-32, -35, -30, 39, -4, 55, 21, -9, 33, -19, 7, 10, 24, -11, -60, 8, 13, -1, 33, 4, -18, -24, 42, -18, 49, 0, 14, -3, 38, -14, 53, -3  Zezum
-17, -20, 26, -20, 0, -9, -4, 25, -15, 8, -4, -12, 2, -12, 20, -11, 22, -8, 33, 21, -2, 22, -40, 39, -24, -15, -1, 30, -31, 38, -16, 52  Duz
50, 39, -18, 24, 6, -7, 14, 25, -47, -30, -16, -13, -7, 13, 33, -34, -20, 3, -32, -4, -30, -27, 25, -13, 18, 34, -3, 24, -11, 52, 5, -23  vem
1, 28, 8, -10, 40, -51, -21, -14, -11, -6, 21, -58, 36, -18, -10, -21, -18, 15, -16, -14, 44, 23, -3, 4, -15, -28, -6, -3, 26, -4, -1, 23  vem
-47, -28, 62, -23, -42, 23, 8, 35, 11, 24, -23, -2, 2, -46, 17, 3, -23, -26, 11, 25, -27, 28, -7, 20, -10, -3, 20, 14, 23, 2, 2, 10  pofe
39, 29, -7, 0, 21, -64, -16, 18, -11, -23, 15, 21, -30, -24, -10, 1, -14, -44, 22, -9, -50, -27, -21, -39, -25, 25, 25, 22, 15, -5, 7, 14  rop
-12, -16, -26, -23, -21, -8, -8, -23, 12, 35, 39, -10, 21, -17, -9, 19, 0, 31, 0, 18, 0, 36, -60, 26, -2, -27, -15, -11, -10, 45, 1, 15  rovas
-9, 18, 8, -31, 17, -16, -2, 6, 2, -14, -85, -13, -42, 60, -4, -22, -23, -13, 43, -11, -23, -27, -31, 44, -33, -5, 3, -6, -3, -10, -21, 11  vutul
9, 0, -44, 25, -17, -1, 17, -24, 18, -14, 26, 13, 34, 10, -24, 42, 7, -1, -6, -3, -17, -14, 27, -45, -3, -9, 24, 18, -17, -23, 21, 3  rop
-32, -27, -21, -38, -13, -20, 2, -31, -17, 10, 48, -46, 20, 5, -5, 33, 35, 18, 29, 11, 52, 6, 7, 36, 35, -6, -15, 11, -1, 39, -8, 46  vutul
39, 19, 5, 25, -16, 20, 40, 12, -14, -17, -1, -1, -31, -4, 19, 1, 7, 5, 2, 4, -90, -39, 15, -27, 34, 15, 6, 3, 2, 22, 5, -21  Duz
30, -1, -3, 42, -18, 53, 17, 29, 10, -26, 32, 36, 1, -4, -2, -16, 22, 35, -13, -5, 30, -17, 17, -25, 38, 38, 19, -25, 11, 67, 20, -24  Zezum
-24, -7, 38, 6, 11, -29, 23, 17, -13, -12, 57, -36, 8, -42, 21, 28, 6, 30, -12, 16, -4, 22, -1, 21, 0, -9, 10, 19, 21, 34, 13, 39  fab
-56, -32, -13, 53, -3, 12, 28, -36, 14, -19, 73, -63, -33, -28, 24, 29, 54, 65, 6, 21, -30, 22, -10, 27, -43, -31, 31, 24, 1, -26, -6, 36  fab
-36, -22, 29, 51, 8, -2, -12, -2, 21, -34, -28, -3, -6, 12, -21, -15, 43, 32, -30, -3, 13, 1, 13, 15, 13, -22, 15, -3, 20, -30, 24, 34  rop
22, 12, -29, 2, 34, -14, 10, -8, 7, -26, -38, -7, -50, 13, -4, -17, -43, -27, 62, -8, -47, -34, -23, 10, -52, 8, 32, 9, 13, 12, 13, 3  vutul
35, -28, -10, 23, 0, 29, 33, -17, 11, -15, -2, -2, 10, -28, 17, 34, 14, 7, -2, 26, -7, -12, 18, -53, -34, -10, 34, -21, 28, 32, 12, -12  rovas
5, 40, -4, -18, -34, -43, 3, -53, -7, -1, 5, -24, 22, 7, -33, 87, -33, -28, 51, 25, -64, -15, 40, -9, 35, -57, 6, 14, 19, -58, 46, 25  vutul
43, 9, -17, 7, 4, 32, 12, 13, 10, -28, 8, 39, 8, 14, 20, -24, -18, 14, -17, -27, 20, -8, -18, -26, -16, 23, 10, -18, 13, 37, -3, -8  lir
8, 35, -8, -19, 3, 21, -60, -57, -13, 29, -2, -63, 32, -12, -13, 24, 0, -28, 39, 21, 88, 43, -19, 11, -10, -31, -2, -6, 36, -42, 18, 26  vem
-22, 36, -83, 19, 17, -19, 15, 5, 20, -21, 75, -37, 38, 31, -56, 1, -62, 9, -22, -35, -10, -31, 24, -17, 10, 17, -15, 2, 10, -13, 1, 6  Duz
14, 13, -21, 10, 6, 3, 29, -34, -1, 6, 4, -26, -52, 19, 14, -14, -23, -5, 2, -24, -41, -39, 16, 4, 55, 17, -4, -30, 42, -2, 4, -28  pofe
66, 36, -71, 29, 26, -14, 20, -38, 2, -25, 43, -4, -35, -19, -14, 18, -27, 2, 49, -2, -54, -30, 0, -57, -48, 29, 45, 11, 10, 18, 11, -39  fab
-12, -7, 22, -5, -32, 49, 11, 2, 11, 20, 27, 9, 10, -21, 11, -14, 31, 17, 22, 0, -20, 42, -32, 26, 23, 6, 9, 8, -8, 24, 3, -6  rovas
-1, -34, -5, 28, 11, 17, 33, -13, 4, -1, -7, 4, -24, -5, 21, 5, 7, -12, 3, -3, -12, 6, 29, -18, -19, 18, 37, -7, 9, -8, -9, -22  Bor
10, 3, -53, 22, -6, -13, 2, -34, 14, -7, 34, -22, 21, 0, -16, 5, -38, 7, 1, -41, -3, -2, 17, -27, 2, -4, 25, -34, 42, 1, 12, -20  lir
13, 11, -45, 31, -19, 12, 4, 4, 18, -17, 2, -6, 11, 21, -19, 36, 0, -2, -12, 12, 6, -36, 32, -26, -4, 8, 15, 5, -19, 23, 24, -15  rufa
2, 35, 29, 17, -29, -8, -3, -14, 1, -31, 42, -30, -29, -8, 21, 9, 35, -11, 36, -5, -45, -34, 23, -13, 11, -2, 28, 21, 16, -15, 9, 16  Zezum
-21, 47, 44, -30, 45, -1, -18, -3, 19, 43, -32, -66, 26, 1, -30, 8, -41, -75, 21, 52, 76, 48, 25, 18, -17, -14, 23, 4, 17, -54, 7, 25  Bor
-18, 9, 13, -24, -27, -11, -38, -22, 2, 6, -51, -18, 2, -4, -24, 16, 0, -8, 59, 20, -9, 12, -33, 11, -16, -4, 20, 16, 11, 32, 20, 12  Zezum
24, 8, -5, 5, 42, -41, -22, -29, -15, -11, 0, -51, 7, -26, 1, -23, 22, 51, 6, -13, 16, 17, -31, 5, -35, -23, -8, -5, 20, 23, -7, 6  fab
3, 1, -23, 21, 18, 25, 23, 0, 39, -8, 5, 10, -17, 42, -22, -10, -59, -27, 1, 27, 59, -21, 65, 6, -9, -5, 28, -25, -1, -20, 7, -4  vutul
-3, 17, -23, -53, -60, 18, -8, 24, -6, 29, -1, -34, 60, -15, -54, 43, 4, 2, 15, 55, 22, -32, 32, -8, 34, 32, -21, 21, -22, 111, 12, -21  Bor
-29, -16, 35, 17, -49, 26, -4, 40, 11, -13, 86, 3, 27, -51, 30, -1, 19, -4, -7, 15, 13, 53, -15, 7, -17, 7, 37, 20, 15, 25, 4, 51  rovas
-3, 8, 2, 17, 30, -8, 43, -18, 5, -29, -36, -16, -11, 24, 1, 11, 13, 4, 18, -22, -56, -13, 19, -8, 11, 1, 23, 13, 7, -15, 14, -3  rufa
9, -4, -34, 36, 0, 7, 23, 12, 8, -17, 14, -15, 10, 2, -2, 18, -11, -8, -19, -2, -34, -28, 11, -33, -11, 5, 14, 7, -5, 8, 11, 1  Duz
-15, 26, -7, -13, -27, -3, -12, -6, -6, 8, 61, -37, 28, -28, 15, 31, -28, 6, -15, 4, 28, 1, 33, 8, 4, 18, -17, 39, 1, 38, 19, -7  rufa
4, -7, 48, -18, -35, -15, 0, -20, 4, -37, 7, 14, -14, -34, -9, -26, 27, 5, 30, 19, -37, 2, 16, -20, 15, -8, 31, 13, 37, 22, 0, 30  vem
-22, 61, -46, -60, -13, -51, -9, 10, -7, 24, 100, -53, -5, -2, -28, 3, -49, -20, -31, 36, -23, 14, -35, 17, 57, 21, -51, 29, 9, -20, -24, 51  vutul
-6, -35, 87, -20, -2, 25, 13, 34, 13, -4, -16, 39, -15, -32, 5, -31, 43, -34, 28, 39, -34, 67, -78, 21, 38, -49, 11, -32, 53, -33, -9, 114  Duz
-46, -27, 34, 4, 11, 4, 6, 9, 39, -23, -50, 22, -28, -5, -30, 19, -25, -39, 57, -6, -25, -45, 41, 10, -36, 12, 38, 24, 19, -9, 38, -19  rufa
-16, 1, 66, -28, 3, 37, 4, 19, 26, -14, 5, 12, -18, 9, 6, -37, 16, -20, 10, -3, 49, -6, 30, 3, -1, 36, 12, 4, 22, -22, -32, -4  fab
1, -9, -28, -5, -38, 54, -8, 2, 28, 6, 17, 8, 15, -33, -26, 23, -19, -10, 41, 25, 12, -17, 17, -6, -22, -6, 3, -4, 16, 22, 23, -12  rufa
-27, 1, 25, -21, -4, -2, -15, -22, -14, -12, 5, -2, -8, 18, 17, 6, 29, -5, 40, -21, 16, 8, -6, 13, 0, 1, -4, 11, 20, -41, -22, 28  Zezum
1, 36, -66, 13, -8, -35, -27, -3, -14, 14, 15, -36, 7, 20, -39, 7, -64, -18, 45, 7, 1, -10, 21, 19, -4, -13, 4, -15, 1, 9, 12, -6  Zezum
-20, 3, 38, 34, 17, 1, 14, 5, -2, 4, 11, -16, -34, 10, 17, -25, 36, 38, -26, -5, 29, 21, 17, 30, 21, 11, 17, -2, -13, -14, -16, -9  rop
42, 25, 31, 7, -1, 18, 42, 48, -30, -1, 35, 21, -14, -61, 53, 6, -34, -8, -12, 52, -70, -19, 23, -8, 0, -14, -24, 40, -8, 7, 17, 3  pofe
-13, 3, -2, 10, 33, -44, -7, 20, -7, -25, -2, -4, 9, 14, -9, -30, -35, 11, -29, -20, 26, -15, 29, -2, 1, 17, -11, -1, 18, 21, 0, -2  Zezum
-25, -27, 4, 4, -13, -21, -15, 18, 5, 7, 47, -20, 36, -20, -2, -15, 25, 18, -17, -22, 62, 36, 0, -11, -4, 4, 18, -24, 11, 17, -29, 9  Zezum
28, 34, -27, 10, 12, -3, 18, 21, 5, -4, 7, 3, 17, 23, -6, 29, -24, -21, -25, 12, 5, -29, 32, -22, 10, 10, -4, 13, -30, 11, 19, -16  rufa
46, 29, -39, 41, 46, -10, -12, 9, -22, -59, -32, 11, -51, 28, 1, -22, -33, 8, 17, 18, -2, -61, 26, -11, -65, 19, 1, -2, 18, 20, 1, -11  rovas
-13, -7, 18, 1, -42, -6, -24, -1, -4, -9, 28, -21, 20, -35, -6, -3, 43, 4, 14, 23, 8, 8, 19, -12, 24, 0, 11, 21, 11, 31, 9, 24  Zezum
-6, -37, 19, 41, 34, -1, -4, 18, 12, -40, 38, 59, -33, -1, 7, -35, 59, 29, -37, -28, 44, -4, 13, -2, 22, 25, -11, 2, 1, -19, -5, 7  rufa
31, 22, -43, -16, 59, -2, 15, -17, 5, -10, -2, -1, -35, 23, -19, 4, -44, -6, 19, -37, 8, -63, 1, -21, -23, 34, -18, -44, 51, -1, -14, -37  Bor
7, 0, -8, 23, -44, 11, -3, 3, 19, -3, 45, 28, -13, -13, -2, 9, -13, 16, -5, -12, -21, -9, -8, -4, 19, 7, 22, -18, 10, 31, 23, -18  lir
20, -15, -1, -43, -21, 50, 27, 13, 18, 26, -4, 13, 27, -5, 21, -8, -30, 2, -23, -12, 29, 21, -32, -4, 9, 20, -5, -27, 13, 50, -12, -18  vutul
19, 32, 25, 28, -49, -16, -24, 31, -42, -33, 18, -12, 30, 12, 37, -21, 23, 24, -34, -11, 26, 19, 33, 4, 36, 18, 13, 15, -8, 52, 0, 18  lir
6, -32, -35, 13, 18, 26, 23, -21, 11, 21, -13, 12, 18, 4, -20, 25, 17, 4, 7, -18, -3, 23, -26, -12, 16, -6, 9, -38, 14, -11, 9, -11  Bor
25, -6, -37, 63, -43, 8, 1, -18, -7, -33, 12, 19, -27, -9, 5, -31, -16, 37, -31, -17, -44, -4, 36, -38, 2, 16, 31, -15, 19, 5, 1, -51  vem
53, 53, 17, -34, 7, -30, -7, 47, -36, 18, 53, -23, -29, -41, 16, -34, -15, -35, 4, -7, -30, -28, 3, -1, 57, 33, -35, 0, 21, 9, -14, -23  vutul
-4, -40, 16, -42, -5, 80, 46, 18, 53, 20, -12, 70, 53, -3, 6, -1, -47, -53, 41, -5, 15, 35, 3, -29, -83, -22, 31, -21, 2, -58, -36, -13  rovas
-21, 35, -5, -11, 11, 19, 9, 11, 17, 3, -29, 8, 14, 12, -29, 29, -53, 22, -17, 24, -16, 36, -75, 22, -12, 1, -2, 12, 16, 9, 34, 38  rop
3, -28, -34, 43, 28, 16, 53, 14, -5, 5, 13, -8, -37, -2, 9, 10, 11, 17, 13, -5, -32, -23, -3, 9, 13, 5, 20, -27, 3, 13, 3, -16  pofe
0, -31, -33, 34, -18, 11, -6, 20, -23, -19, 40, 37, -2, 14, 32, 21, 9, -6, -35, -1, 30, 39, -11, -12, -12, -5, 0, -17, 10, -73, -27, 43  vutul
2, 2, -49, 12, -15, -41, 36, 5, -20, -3, 96, -21, 17, -5, 32, 41, -31, -17, -9, -40, -32, -10, 27, -17, -4, 25, 21, 6, 0, 29, -9, 1  Bor
10, 8, -13, 19, -10, 26, 21, -17, 14, -12, 49, -43, -27, -17, 4, 40, 23, -1, 56, 11, -30, -58, 13, 3, -3, -36, 23, -25, 32, -2, 19, 16  lir
-17, 29, 3, -6, 2, -38, -3, -24, 6, -35, 50, -3, -22, -12, -17, 0, -23, 29, 26, -16, -51, -13, -2, 0, -20, 3, 0, 11, 42, -12, -2, 8  rovas
12, 14, -22, 38, 10, -20, 1, -28, -19, -1, 12, -21, -24, -5, -5, 13, -13, 9, -5, -12, -20, -8, 32, -25, 42, 19, 9, -18, 37, -11, 18, -39  Zezum
29, 53, 13, 24, 27, -58, 1, 35, -16, -35, 23, 33, -48, 38, 4, -16, -38, -29, -15, -1, -29, -44, 6, 23, 34, 9, 5, 16, -23, 17, 30, 20  vem
-12, -4, 24, 12, -11, -12, 10, -6, 7, -25, -3, 9, -28, 13, 8, 5, 27, 33, -16, 22, -22, -13, -11, 22, 10, -22, 0, 10, -1, 12, 9, 46  rop
